Each row has a class, written after it.
[-13  -5  -5   0  12  -5  -1   4  -2 -13 -22  25   2  33 -32  10  -3  -6
   9   6  -6 -10  10  12  -3  -2  22 -13  31 -11  20  22 -23  -7]  pav
[ 28  26  52  -9  25 -48  15  13  11  24  -1 -21  10 -14  -7   3  26  11
 -28   5   7 -14  10 -11   8   0 -33 -13 -54  22  16 -31  31   3]  rini
[ -9  12  35  -6   5   8   2 -47  43  14   3  27   3  13  37  11 -19 -20
 -18  11  16  -2  -7  -4  -9  40  15   5   1  41  34  -9  10 -12]  fiz
[  5  30  29   3 -32 -26 -25 -17  21   5 -10  21   2  20 -19  19  -9  34
  13   4  19   6 -11  -7  16  36  -3   9 -15  14 -18   4   6  10]  Fiso
[-18   4   5  15  15  11 -17   9  17   1  22  17  19   1 -13  16 -14   2
  24   2   5  15  34   9 -12  -4   3 -18  31   6 -15  11   2   0]  rini
[ -7   4   7   6  -6 -20  -8 -20  12   7   1   7  -6   8 -24  -7 -30   4
  22  27  -1   9   6 -11  -4  16  -3  -1   2  16  -2  15  -8  -2]  fiz
[  0 -10  -2 -12  30  30  -7  -5  36  -1  -6  27   8  14 -13  30  30  33
   9 -60  48  15 -51  -4  29  20 -19  -8  50  10   9  -7  35  47]  sar
[ -8 -23 -12  12   6  28 -18  -7   9  21  29  14  -4  -8  13   3 -78  -8
  -3 -29  -7   4  30 -10   1 -14   0  18  29  14 -45  15  24  53]  nunov
[ 10 -10  18  23   3  18 -14   0  28   7   3  21 -19  21 -22  10   9  22
  53   3  -3  20  13  -5  27  13  -7 -17   8   4  -5  12  25   4]  fegeb
[  2  35 -16   6  42  25  17  48 -28 -17  -1   0  24   9 -17  -7  34   5
  12   5   1  20 -24   3  49   1   7 -31  14 -24  51  -1 -39 -27]  rini
[ -6  12  -6  12  -3 -26 -22 -29  40   1   0  20 -10 -16 -20  32  -1 -14
  18  40 -12  28  18   0 -19   7  -2 -11  -5  22  17  -8  17   3]  nunov
[ 10  13  45   5  50  32  -8 -21   1   4  30  -2 -15 -20   6  13  33 -22
 -14  25  41  23  17   1  21  15 -35 -39 -34   6 -37   4  46  12]  rini
[ 20   2   2  14  -2  40   9  -5  36  18  -3  -3   7   5  17  14 -45   0
 -16 -39   5   4   7   1   1  -3  11  33   0   5 -29 -24  30   5]  fegeb
[-38 -31  26 -26  14 -33  -9 -16  -7 -10  11  -1 -13   0 -12  15   7 -10
  15  42 -10 -17  75  -2 -35   9   8 -26  -3  24   7   2   6  -1]  sar
[  5  -1  20   3  15  57 -12 -11  20   4   7 -30  -2   4 -11  31  37   0
  15 -14  18  -4  11  10   9  34 -17   0  -2   0 -28  23  14  15]  fegeb
[-42 -27  13 -21 -18  51  -4 -26  35  -7  11  14 -17  11 -13  38  15   9
  -6   7  23  -4  33  -1 -61  31 -25 -13 -35 -12 -47   7   4   3]  fegeb
[ 35  17  23  18  -4  -7   7   2   6   8 -12 -74 -20   4 -10 -13   1   4
   9  34   3  -3 -17  11  42  10  -8  12 -13  -7 -38 -13  14 -24]  fiz
[  1 -42   6  20  -8  42 -22 -16  39  16  25  27 -30  46  -5   6  22  -7
  27 -16 -34  16 -16  12  19  54 -16 -46  29 -38 -17  47  35  42]  fegeb
[-36   2  10 -17  24  10  -4 -16  14 -15   7 -13  22  18  34  12  20  -2
 -38  -2  10 -14   1  21 -11  41   9  12  19  14  23   4 -18  16]  fiz
[ 20 -24  29  -5  25 -21  16 -13  -8  -4  11   0 -29 -10 -22  10  48 -19
  18 -23   3  26  20  -9   8  23  -2 -15  10  -7  -9 -12  41 -14]  dogil
[  9  22  18 -13  -5  31  31  41 -41  20   8  38  -9  18 -23  32  20  -5
  -6 -15  28 -38 -34   4  21  14   4 -45  25 -39  -9  17   5 -17]  fiz
[ -5  -2  -8  15  14  46  -4  -3  19 -36  13 -29 -22  -3  41  17   7 -17
   3  27 -12  12   5  41  25  -7  34  -9  11 -21 -31  12   8 -25]  sar
[-10 -25  27  -9   5  36  20 -24  12  -1  15  -5 -28   3  -6  14  16   0
   3   9  29  18  22   2   6  34 -14   5 -23   3 -33 -14  20  -3]  Fiso
[ 12   2   3   4 -10 114  26   0  66  26 -15 -16 -11   4  -6  85 -47 -13
  -4 -62  28   0  -2 -15  -3 -36  -6  15 -25  -2 -25  -3  23  13]  fegeb
[  7  23   3   0  24 -22  -3 -15  -2 -10  -6  14   1 -15   8  -1  19  11
  33  17  25  26   3 -11  18  -2  -4  15  -6  36   4  -2 -20 -10]  fegeb
[ -3 -29 -42   1 -12  37  -4   9  38   5   9  55   4 -26 -19  15  -1  23
  11 -14   7  26  10  12 -15 -16  -9  -4 -21 -17 -39 -11  23   2]  sar
[-14 -10 -10   0  24  -1 -17 -34   2 -20  -9 -17 -10  11 -19  20   5 -24
  24  52  -3  23  34  -1  12  -2  10 -19  10  11  26  10 -18   3]  nunov
[-24  -1  21 -22  -5  46  20 -21  -9  -1   7  20  -4  27 -29  50   9 -33
 -46 -12   6 -23  26  -7 -40  16   8 -29  21 -14  33  -4  31   9]  rini
[-11  12  26 -24 -12  27 -10 -27  27   8  -7  20 -13  17   6  42   9 -24
 -35 -15  12 -29  35 -16 -29  21   2   3 -20   9 -25  -6  13  -7]  nunov
[  7   8   2   4   9 -11  -2   0  37   6 -45   7  10  20 -21 -32  33  14
  39 -25  12   1 -12  -6   9  12 -11  21   1  24  15   1 -42 -26]  Fiso
[-10 -33  11  -1  -5   4  19   0   4   6  -7 -14  11  21 -16 -17  -6   6
  21  16  11 -11  23  32   6   1  11   1  -2   3 -12  12 -26 -10]  Fiso
[  5  14  27   1  13   0  -7 -32  -5  -2   7  15  -3  11 -12 -38  27  -6
 -13  27  17  -9  -5  10  24  30 -12 -13  -8  17   4  24   9  13]  Fiso
[-16 -16  27  -3  14   1  -7 -29  53 -20  13  -8 -21  28 -17  39  -3   1
  38  47  -2  13  38  -7  14  19  10 -23  24  17 -13   8  -3 -24]  rini
[ -7   2   9   0   2 -37   8  12  19 -11 -28  -3  -9  50 -26   5 -31   1
  21  25 -13  25  -4 -19  19 -10  17 -30   4 -17  31 -28 -23 -31]  pav
[ -5  29  29  -3  35  -8 -13   7   3 -23 -13  -3  -2   4   6   9  -4  26
  36  25  11  24  35 -27  51  23  18  20 -24  33  15   0 -37 -31]  dogil
[ -5  -8   7 -21   6  -4 -19 -29  59 -24  13  48 -10  26 -30  43  26  20
  26 -12  -8  15  17 -19  18  55  24  -8  30  16   2   3  20 -15]  sar
[-23 -28  20  -2  17  46  -5 -33  53 -27  16 -16 -39  26 -37  37   1   6
  -2  42   6  17  19 -11 -11  25 -24 -41  -3 -23 -14   0  33  -3]  pav
[-12   8  22 -10   4 -40  -5 -10  30 -11   7  24 -10  26 -31   2   8   5
  11  38 -17   8  15 -12  -2  57   4 -27  17  -3   4  -2   1 -21]  dogil
[ 15   1  17  -4  -1 -24  18  37 -25  20 -15   5  -1   8 -40 -18  26  12
  18  30  14 -17  -4   6  11 -17 -25 -38 -24 -23  -5  -1 -12 -19]  pav
[-19  26   4 -14 -16 -47  -6  20  19 -33  11   6   5  14 -22  48 -10  -6
 -18 -15  -3  32 -20   5  29   4  42 -16  26 -14 -11 -22  10   9]  dogil
[-14 -21 -18  -5  49  24  14   6  10 -13 -29 -17   7  27  -8  26   6 -15
  19 -22  18   8 -16   2  -5 -11  -3 -27  42 -22  18  11 -44  -6]  rini
[ -2  -2  -7  -7  39  -2  23  22   2  -7 -21   9   6  23 -17  32  -1  15
   4   1  29  -2 -26   7  16 -14   0 -35  23 -16  26  -7 -16   0]  nunov
[ 34 -22  16 -23   4 -28  18  19  30 -10  13  57 -10  43 -63  -9  79  20
  51  -1 -30 -14  28 -25  60  27  29 -48  20  -8  23 -10   0 -78]  fegeb
[ 19  14  27   5 -16  42  24 -26  30  15   9  -8   9  13  30  -6 -14   1
 -21 -21  15   1 -24  23   3  53  13  55   1   5 -32  -4   8 -20]  pav
[ -9  14  -5  19  28  -5   1  -5  31 -26  -2 -15 -11  24 -10 -20 -32   9
  19  47   3  42 -27   5  30  12   3 -22  -2 -14 -12   9 -26 -24]  fiz
[-36  43  10  20  42   4 -41 -20   0 -42   0 -44 -21   9   9  18  -7   2
 -32  18   2  22 -36 -13 -52  46 -33 -47   4 -43  19  12  13  12]  fiz
[ 18  -1 -17   7  11  57  13  27   8  38  44   3  22 -34  46  21 -19  12
  20 -36   3  -5  20  -7   4 -14 -19  14  19   1 -24   7 -10  -1]  nunov
[  6  25  -4   4  44   8 -27  17  32 -11  -1   4  21  14  -9  25 -20  14
   2 -28   6  30  10 -27  55 -11   4   3  13  11  13  -9  -6  21]  pav
[-24   0  -7 -15  30  20   5  -4  -1 -20 -27  -1   3  36  -9  27  -6   5
  -5  13  39   4 -35  -2  -4  -3 -15 -36  18 -30  14  13 -41   8]  pav
[ 46   7  -7  32 -31  45 -24   3  13  55  -8 -62  16 -73 -20  -6  23  10
  73   5   6   1  -2  -4 -26  -5 -64  11 -46  -2 -23  25  -9 -21]  dogil
[ 13 -49  -8  -9  15  77   7  -5 -16  18   8  51   0   0  36  34  43  19
 -25 -37  -1 -43  68  -1 -42  -1 -25 -11  12 -44   4  15  23   2]  dogil
[-21   1  23   3  22 -24  -5 -12 -16 -41   9 -10 -14  21 -10  35  -6   5
 -26  51 -16  16  58  22   8   5  26 -11 -22 -11  -8  10  12  11]  rini
[ 11   2  30  24  -6  20 -29 -23  -2   7  -7  11  -5  -7  -1  15   2  -1
  13 -29 -15 -29  22  21 -17  47  26  34  33  16   5  46  31   8]  dogil
[  4  14  -1  16  21  -8 -21  -7  10  19  25  35  33 -14  25  -2 -55  17
 -23   6   8 -10  24   2 -19  -9 -12 -16  19   7  -1   2  21  28]  Fiso
[  3  20  13  26 -14  26 -48 -26  16  16  19  -6  17 -12   6 -31 -13 -10
  41 -13   1  41 -30 -12  26  32  -3  -6 -28  20  16  41 -10   4]  fiz
[ 15  22  23 -10 -11  12  12   2  33  13   4  18 -17  24 -43   9 -37  -3
  15   6  -2 -10  16 -38  31  17  13   0   1  19 -30 -12  11 -25]  fegeb
[-21  11   1   2  -9 -28 -14 -26  31 -28  10  34  -5  14 -27  12 -25   9
   8  36 -11  19  50   4  -7  16  35  24  16  31 -25  -8   9  -6]  fegeb
[  8  26  15  -3  17   0 -21 -30  22 -21  14  47   5  24 -16  -1   2  16
   1   5 -16  -6  29 -14  30  67  29  23  44  23   4  29   2 -11]  dogil
[  7 -24  13 -10 -14  43 -15 -51  22   9  20  49 -12   5 -21  31  25 -11
  20  -7  11  -4  20 -10  13  41  14  -1  26  27   6  15  39  10]  fegeb
[ 25   7   9   8  38  12   7  13   6   4 -23  -8   1  16  21   5  32  22
  19  -4  24  -3 -35  12  43  44  -3  -4  26 -13  11 -18 -11 -26]  Fiso
[-18  18  24  14  13  12 -22  -5  36   6  -6   6   2  -6  46  24 -47   2
  -3  26  24  17   5  17  18   2   5  13 -14  30 -21   4   3  30]  dogil
[  0  32   6  26 -18 -19 -29  11  30  -4  23  33 -25  -3 -50 -23 -22  26
  34  14 -30  22 -57 -28  16  48  -8 -36   3  -8  19  20  21 -16]  fiz
[  0  19 -26   7 -69 -12   0  10  36  46 -28   0  42  -6   7  13 -40 -10
  -5  20   4  -2   3  19 -46 -77 -24 -18 -63 -15 -13  -8 -40   3]  Fiso
[-10  10   1  17  30  33   5  -1   7 -21  13  20 -18  10 -10  -1 -11  -5
  17  26   0  30  27   4   4  19   3 -13  20 -20 -30  21  -3 -21]  dogil
[ -3  -4 -21 -21   5 -22  14   5  -9  -5  -6   4  12   8 -16  15   4  -7
   6  10  -2   6  28 -15   0 -27   6 -15  -2  -4   9 -17 -29  -9]  fegeb
[  1  -2   9  -9   5  12 -12 -26  21 -24   8 -12  -4  -6 -25 -26   5  22
   4  15  -2  10  -8 -15  14  67   6  30 -29  10  -8  -1 -14 -36]  pav
